Below are the code and all the weights of a small trained network. Each question names an input and a class and asks about switching units off, where a switched-off unit gives its printed mean instead of its output.

import numpy as np


def w(rows, s, z=0):
    codes = np.array(rows[::2]) - 128.0
    scale = np.full(codes.shape[1], s)
    scale[-1] = z or s
    return codes * scale


def f(y):
    return y / 2 * (1 + np.tanh(0.7978845608 * (y + 0.044715 * y**3)))


def log_softmax(a):
    a = a - a.max(-1, keepdims=True)
    return a - np.log(np.exp(a).sum(-1, keepdims=True))


def net(x, mask):
    res = np.array(x, float).reshape(1, 6) / 4 @ E
    y = f(res @ A[0][:, :-1].T + A[0][:, -1])
    res = res + np.where(mask, y, B[0][:, -1]) @ B[0][:, :-1]
    return log_softmax(res[-1] @ U[:, :-1].T + U[:, -1])


A, B = {}, {}
E = w([
[152,69,48,249],'x0',
[118,147,122,134],'x1',
[123,137,121,123],'x2',
[39,116,221,221],'x3',
[139,112,139,127],'x4',
[249,181,204,254],'x5',
],0.0093)
A[0] = w([
[30,133,159,157,143],'neuron 0',
[162,124,154,30,234],'neuron 1',
[4,73,30,70,6],'neuron 2',
[54,35,118,76,13],'neuron 3',
[39,45,105,92,50],'neuron 4',
[136,173,53,12,85],'neuron 5',
[219,117,38,74,211],'neuron 6',
[85,207,95,131,142],'neuron 7',
[33,179,23,117,7],'neuron 8',
[61,69,231,200,171],'neuron 9',
[108,125,56,193,14],'neuron 10',
[44,63,50,23,88],'neuron 11',
[127,35,2,205,63],'neuron 12',
[137,119,136,79,110],'neuron 13',
],0.0072,0.0026)
B[0] = w([
[108,101,88,100,183],'neuron 0',
[55,134,136,95,205],'neuron 1',
[210,123,125,143,241],'neuron 2',
[188,159,158,148,193],'neuron 3',
[197,118,123,157,201],'neuron 4',
[135,111,144,120,217],'neuron 5',
[104,148,85,50,226],'neuron 6',
[128,65,141,120,138],'neuron 7',
[142,167,128,153,175],'neuron 8',
[153,91,20,87,226],'neuron 9',
[121,123,164,131,155],'neuron 10',
[151,135,168,153,255],'neuron 11',
[2,146,216,138,220],'neuron 12',
[123,134,129,126,144],'neuron 13',
],0.0096,0.0077)
U = w([
[233,164,148,175,7],'0',
[113,117,6,98,170],'1',
[42,151,226,135,91],'2',
[128,133,91,128,239],'3',
],0.011,0.002)

Each question gives the input, the list of numbers given to net, and the class t.
The units are the neurons (one row each of A and B). Each row of codes is followed by its name. A weight is (code - 128) times the scale printed after its matrix; where a second scale follows, it is the last column's (A, B and U).
mask holds one flag per neuron, in row order. A switched-off neuron (its flag False) gives its mean, the last column of its row in B, instead of its output. The means were averaged over made-up inputs and are rounded, as every weight is.
A unit's drop is (log p(t) with every unit on - log p(t) with that unit switched off) / (log p(t) with every unit on - log p(t) with every unit switched off).
The circuit of an input: a set's keep is (log p(t) with only the set's units on - log p(t) with every unit switched off) / (log p(t) with every unit on - log p(t) with every unit switched off). Starting from the 12 units with the biggest drops (on a tie, the unit counted first), units are removed one at a time, each time the one whose removal leaves the highest keep (on an exact tie, the one counted first), for as long as the keep stays at least 0.8.
units of the circuit, in order: the units of the circuit, biggest drop first
unit that matters most: the unit with the biggest drop
top k neurons: the k neurons with the biggest drops, biggest first
input [7,0,1,-7,-2,5], class 1: units of the circuit, in order => [neuron 6]
input [-7,-4,-8,-8,-2,4], class 1: units of the circuit, in order => [neuron 6; neuron 11]
input [4,8,6,4,7,5], class 3: units of the circuit, in order => [neuron 9; neuron 2]
input [3,5,6,-4,-3,5], class 3: top 2 neurons => [neuron 2; neuron 11]
input [-7,-7,4,-6,-2,-8], class 0: units of the circuit, in order => [neuron 11; neuron 2]
input [7,8,7,0,-1,6], class 2: units of the circuit, in order => [neuron 12; neuron 2]
input [-8,-4,5,8,-1,5], class 1: units of the circuit, in order => [neuron 9; neuron 0]
input [-7,-7,-8,-2,8,-8], class 0: units of the circuit, in order => [neuron 2; neuron 11]
input [-8,-8,7,8,2,3], class 1: top 2 neurons => [neuron 9; neuron 12]
input [0,-3,2,7,-5,-5], class 1: top 2 neurons => [neuron 9; neuron 0]
input [-7,1,-4,-5,7,-1], class 2: units of the circuit, in order => [neuron 9; neuron 1]
input [7,-5,3,6,-2,5], class 2: top 3 neurons => [neuron 12; neuron 2; neuron 10]
input [-7,-4,-8,6,-8,-1], class 3: top 3 neurons => [neuron 9; neuron 12; neuron 6]
input [1,0,-2,5,-6,4], class 1: units of the circuit, in order => [neuron 9; neuron 11]
input [-8,1,6,-6,-5,-5], class 2: unit that matters most => neuron 1
input [-6,4,-7,4,5,2], class 3: units of the circuit, in order => [neuron 9; neuron 12]
input [-8,1,2,-7,7,0], class 2: top 2 neurons => [neuron 9; neuron 1]
input [8,2,-1,7,5,3], class 2: top 2 neurons => [neuron 12; neuron 10]
input [7,0,-7,6,2,5], class 2: top 3 neurons => [neuron 12; neuron 2; neuron 10]
input [5,-2,5,7,-5,3], class 1: units of the circuit, in order => [neuron 9]
input [-3,2,-4,-7,-4,-7], class 0: top 3 neurons => [neuron 11; neuron 2; neuron 3]
